Each row has a name. Each piece below is followed by the name of the row it came from, unless a question asks for something else. Each question is about the rows just above it. Places in a row count from 0.

15.1	-13.1	-7.1	3.0  tened
-54.8	-13.9	71.7	-14.0  gorin
41.3	-32.2	20.1	23.5  gim
-19.9	-3.5	-5.7	23.5  Loza
-46.1	-22.6	-18.6	23.4  Mefus
-2.4	63.4	84.5	-7.2  danev
23.6	-32.2	-32.1	23.5  Nas
6.3	6.1	-18.6	-3.8  kun
Row and place of -32.1 in the named rows: -> Nas, 2
20.1 is at row and place -> gim, 2
15.1 is at row and place -> tened, 0
Where in the named rows is 41.3? -> gim, 0
23.4 is at row and place -> Mefus, 3
Where in the named rows is -14.0? -> gorin, 3

-30.9	-30.9	-31.1	-31.2	29.2	19.1	-30.7	19.7	19.2	-32.2	-30.4	-32.8	14.8	-31.0	-30.4	20.9	-31.8 -> danev
-38.8	-42.4	-38.9	-39.1	40.5	17.3	-38.7	17.8	17.2	-39.8	-38.3	-48.2	24.5	-42.2	-38.4	18.3	-39.4 -> gorin
-38.6	-42.2	-38.8	-38.9	40.2	17.4	-38.5	18.0	17.3	-39.6	-38.2	-47.9	24.3	-42.0	-38.2	18.5	-39.2 -> gim
-21.8	-18.2	-22.1	-22.3	16.5	26.6	-21.8	21.1	20.4	-23.6	-21.5	-16.2	3.8	-18.4	-21.4	22.0	-23.1 -> Loza
-44.4	-50.0	-44.4	-44.6	48.0	17.0	-44.2	17.7	17.2	-45.2	-43.9	-58.0	31.1	-49.9	-43.9	19.0	-44.8 -> migu
-7.9	1.3	-8.4	-8.6	-3.2	22.6	-8.0	23.3	22.5	-10.3	-7.7	9.4	-13.1	1.1	-7.5	24.1	-9.8 -> kun
-17.3	-11.9	-17.6	-17.8	9.8	21.2	-17.3	21.9	21.1	-19.2	-17.0	-8.0	-1.8	-12.0	-16.9	22.9	-18.8 -> gopeb
-17.7	-12.5	-18.1	-18.2	10.7	20.9	-17.7	21.6	20.8	-19.7	-17.4	-8.8	-1.1	-12.6	-17.3	22.3	-19.2 -> bes
-21.6	-17.9	-21.9	-22.1	16.1	20.5	-21.6	21.2	20.6	-23.4	-21.3	-15.8	3.5	-18.0	-21.1	22.3	-22.9 -> baso
26.5	50.0	25.7	25.4	-51.8	28.2	26.2	29.0	28.0	22.7	26.5	73.3	-55.1	49.2	26.8	29.9	23.2 -> Mefus
Where in the named rows is 3.8? -> Loza, 12
Where in the named rows is 50.0? -> Mefus, 1

15.2	16.3	-59.7	-18.9	-14.3 : Nas
72.5	58.8	20.7	-6.0	14.5 : kun
15.2	6.6	-59.7	-5.9	-14.3 : bes
5.1	3.8	14.4	-36.1	-32.0 : gim
-1.1	1.6	-55.2	-37.1	58.7 : migu
-55.2 is at row and place -> migu, 2
Row and place of 58.8 in the named rows: -> kun, 1
Where in the named rows is 14.5? -> kun, 4
-36.1 is at row and place -> gim, 3
Row and place of 6.6 in the named rows: -> bes, 1
Where in the named rows is -6.0? -> kun, 3
3.8 is at row and place -> gim, 1

26.5	27.3	27.4	26.6	-29.2	-26.5	-18.7 : Nas
23.2	-43.7	23.9	23.1	-45.3	-43.3	-50.8 : migu
27.7	-15.1	28.6	27.5	-17.7	-14.7	2.5 : baso
25.7	-28.4	26.5	25.6	-30.6	-28.0	-22.0 : gopeb
25.6	-32.5	26.4	25.7	-34.6	-32.1	-29.2 : gim
26.7	-22.5	27.6	26.6	-25.0	-22.1	-11.0 : bes
29.6	-4.2	30.5	29.4	-7.3	-3.8	23.1 : danev
31.5	6.8	32.5	31.3	3.3	7.1	43.6 : Loza
27.4	-20.2	28.2	27.4	-22.8	-19.9	-6.4 : Mefus
33.7	18.8	34.8	33.6	14.8	19.1	66.5 : tened
23.9	-43.0	24.7	24.0	-44.8	-42.6	-48.9 : kun
Where in the named rows is 28.2? -> Mefus, 2
Row and place of -11.0 in the named rows: -> bes, 6

60.7	1.7	16.1	-7.5	-37.1	10.1  gopeb
-63.4	-3.9	16.0	10.2	39.7	-8.2  tened
-0.8	11.7	-37.2	-12.7	-4.6	-13.0  gorin
Row and place of 16.1 in the named rows: -> gopeb, 2
Row and place of -37.1 in the named rows: -> gopeb, 4

